Below is a small trained network, with its code and all its weights. Each question gives an input and a class and asks what happens when units are switched off, that is, made to give their printed mean instead of their output.

import numpy as np


def w(rows, s, z=0):
    codes = np.array(rows[::2]) - 128.0
    scale = np.full(codes.shape[1], s)
    scale[-1] = z or s
    return codes * scale


def f(y):
    return np.maximum(y, 0)


def log_softmax(a):
    a = a - a.max(-1, keepdims=True)
    return a - np.log(np.exp(a).sum(-1, keepdims=True))


def net(x, mask):
    res = np.array(x, float).reshape(1, 4) / 4 @ E
    y = f(res @ A[0][:, :-1].T + A[0][:, -1])
    res = res + np.where(mask, y, B[0][:, -1]) @ B[0][:, :-1]
    return log_softmax(res[-1] @ U[:, :-1].T + U[:, -1])


A, B = {}, {}
E = w([
[255,93,215,111,175,223,58,188],'x0',
[127,127,137,134,138,121,126,123],'x1',
[74,18,33,162,196,142,161,226],'x2',
[169,144,42,28,213,209,189,37],'x3',
],0.0055)
A[0] = w([
[192,109,189,113,164,211,64,179,89],'N1',
[198,104,193,89,156,171,67,152,71],'N2',
[94,149,225,228,14,27,30,200,142],'N3',
[138,214,192,123,89,140,115,83,96],'N4',
[160,204,207,95,74,138,117,62,77],'N5',
[73,159,64,160,100,51,167,95,102],'N6',
[102,36,56,146,194,136,157,191,115],'N7',
[67,147,82,122,120,90,188,73,133],'N8',
[145,180,54,24,196,189,147,4,114],'N9',
[171,202,182,98,99,113,112,29,127],'N10',
[197,72,184,108,199,210,91,187,131],'N11',
[103,43,72,165,190,146,161,183,70],'N12',
[93,108,189,194,19,47,82,189,149],'N13',
[146,115,103,83,147,158,169,81,254],'N14',
[201,74,197,129,198,191,65,170,103],'N15',
[35,140,65,137,88,63,203,65,46],'N16',
[108,38,70,152,198,156,144,206,86],'N17',
],0.005,0.0032)
B[0] = w([
[55,213,91,174,97,178,91,97,193],'N1',
[53,192,71,161,73,160,71,112,179],'N2',
[170,61,104,103,234,209,112,199,254],'N3',
[63,66,178,45,127,70,60,89,176],'N4',
[50,63,204,32,110,62,34,32,183],'N5',
[79,207,73,186,135,186,87,114,195],'N6',
[67,59,195,62,69,71,77,52,201],'N7',
[111,173,79,182,150,191,114,91,198],'N8',
[194,77,88,87,254,181,102,196,230],'N9',
[77,41,184,68,116,57,61,74,197],'N10',
[64,204,97,180,69,163,111,78,207],'N11',
[59,78,186,42,89,53,41,42,183],'N12',
[183,92,91,121,253,213,125,203,225],'N13',
[189,93,148,154,166,168,209,168,215],'N14',
[47,219,78,191,106,164,100,94,200],'N15',
[61,219,49,160,121,175,68,106,201],'N16',
[44,87,190,57,66,53,48,65,193],'N17',
],0.0048,0.006)
U = w([
[86,69,170,60,71,44,89,87,53],'0',
[86,254,97,199,84,160,120,114,53],'1',
[190,80,120,119,219,169,143,176,63],'2',
[130,118,153,146,113,124,154,121,255],'3',
[202,133,146,158,68,83,212,152,170],'4',
],0.0098,0.0057)

Each question gives the input, the list of numbers given to net, and the class t.
The units are the neurons (one row each of A and B). Each row of codes is followed by its name. A weight is (code - 128) times the scale printed after its matrix; where a second scale follows, it is the last column's (A, B and U).
mask holds one flag per neuron, in row order. A switched-off neuron (its flag False) gives its mean, the last column of its row in B, instead of its output. The means were averaged over made-up inputs and are rounded, as every weight is.
A unit's drop is (log p(t) with every unit on - log p(t) with that unit switched off) / (log p(t) with every unit on - log p(t) with every unit switched off).
The circuit of an input: a set's keep is (log p(t) with only the set's units on - log p(t) with every unit switched off) / (log p(t) with every unit on - log p(t) with every unit switched off). Starting from the 12 units with the biggest drops (on a tie, the unit counted first), units are removed one at a time, each time the one whose removal leaves the highest keep (on an exact tie, the one counted first), for as long as the keep stays at least 0.8.
units of the circuit, in order: the units of the circuit, biggest drop first
unit that matters most: the unit with the biggest drop
k most important neurons: the k neurons with the biggest drops, biggest first
drop of u: that unit's drop, to one decimal
input [0,4,-5,-8], class 2: units of the circuit, in order => N3; N13
input [-1,6,-4,8], class 2: unit that matters most => N9
input [6,-2,8,7], class 0: units of the circuit, in order => N17; N7
input [-6,4,8,8], class 0: 3 most important neurons => N7; N12; N17
input [8,-8,-2,8], class 1: units of the circuit, in order => N11; N15
input [-3,6,2,-7], class 2: 2 most important neurons => N3; N13
input [5,-3,-5,-7], class 2: 2 most important neurons => N3; N13
input [0,-4,1,-8], class 2: 2 most important neurons => N3; N13
input [8,7,-7,-4], class 1: 2 most important neurons => N15; N1
input [5,-4,-7,-1], class 0: 2 most important neurons => N5; N10
input [-8,-3,8,7], class 0: 2 most important neurons => N7; N12
input [7,2,5,-7], class 1: 3 most important neurons => N15; N11; N1
input [7,1,2,-7], class 1: 3 most important neurons => N15; N11; N1
input [-3,5,-6,-7], class 2: unit that matters most => N3
input [8,-4,5,2], class 1: drop of N1 => 0.1
input [8,-1,7,1], class 1: drop of N1 => 0.2
input [0,0,-2,-3], class 4: drop of N9 => 0.4
